Here is a tiny trained network, its code and every weight. The questions are about switching its units off for an input and a class, where a switched-off unit gives its printed mean instead of its output.

import numpy as np


def w(rows, s, z=0):
    codes = np.array(rows[::2]) - 128.0
    scale = np.full(codes.shape[1], s)
    scale[-1] = z or s
    return codes * scale


def f(y):
    return np.maximum(y, 0)


def log_softmax(a):
    a = a - a.max(-1, keepdims=True)
    return a - np.log(np.exp(a).sum(-1, keepdims=True))


def net(x, mask):
    res = np.array(x, float).reshape(1, 3) / 4 @ E
    y = f(res @ A[0][:, :-1].T + A[0][:, -1])
    res = res + np.where(mask, y, B[0][:, -1]) @ B[0][:, :-1]
    return log_softmax(res[-1] @ U[:, :-1].T + U[:, -1])


A, B = {}, {}
E = w([
[170,193,54,208,141,85,122,71],'x0',
[62,123,164,106,152,189,103,172],'x1',
[115,173,117,143,255,108,7,167],'x2',
],0.0062)
A[0] = w([
[111,158,123,149,196,123,57,147,175],'n0',
[85,91,255,54,130,199,126,172,215],'n1',
[172,160,61,173,133,78,126,91,253],'n2',
[115,153,128,140,208,127,46,153,184],'n3',
[111,89,147,108,78,165,179,120,200],'n4',
[189,129,97,139,96,86,162,77,180],'n5',
],0.0095,0.0034)
B[0] = w([
[125,163,62,135,180,90,70,135,209],'n0',
[51,41,141,18,101,147,131,214,254],'n1',
[187,139,140,255,120,72,148,45,228],'n2',
[119,156,52,124,194,89,51,149,219],'n3',
[110,82,211,125,36,164,195,124,211],'n4',
[175,101,168,169,86,95,173,74,201],'n5',
],0.0097,0.0085)
U = w([
[140,206,92,160,170,119,98,113,133],'0',
[105,117,107,78,156,117,98,171,2],'1',
[85,90,178,89,94,245,161,151,206],'2',
[180,121,164,164,93,106,183,80,178],'3',
],0.011,0.00069)

Each question gives the input, the list of numbers given to net, and the class t.
The units are the neurons (one row each of A and B). Each row of codes is followed by its name. A weight is (code - 128) times the scale printed after its matrix; where a second scale follows, it is the last column's (A, B and U).
mask holds one flag per neuron, in row order. A switched-off neuron (its flag False) gives its mean, the last column of its row in B, instead of its output. The means were averaged over made-up inputs and are rounded, as every weight is.
A unit's drop is (log p(t) with every unit on - log p(t) with that unit switched off) / (log p(t) with every unit on - log p(t) with every unit switched off).
The circuit of an input: a set's keep is (log p(t) with only the set's units on - log p(t) with every unit switched off) / (log p(t) with every unit on - log p(t) with every unit switched off). Starting from all 6 units, units are removed one at a time, each time the one whose removal leaves the highest keep (on an exact tie, the one counted first), for as long as the keep stays at least 0.8.
units of the circuit, in order: the units of the circuit, biggest drop first
unit that matters most: the unit with the biggest drop
top k neurons: the k neurons with the biggest drops, biggest first
drop of u: that unit's drop, to one decimal
input [6,8,-2], class 0: units of the circuit, in order	[n1 n4]
input [0,-5,3], class 0: unit that matters most	n4
input [-3,-4,-7], class 2: top 2 neurons	[n2 n4]
input [-4,-5,-6], class 2: top 2 neurons	[n2 n4]
input [-3,-3,0], class 2: units of the circuit, in order	[n2 n3]
input [-7,-7,2], class 2: top 3 neurons	[n3 n0 n2]
input [-5,-8,5], class 0: top 2 neurons	[n1 n4]
input [-2,-5,4], class 0: drop of n3	0.0
input [1,-3,3], class 0: drop of n1	0.2
input [-4,-8,6], class 0: drop of n1	0.4
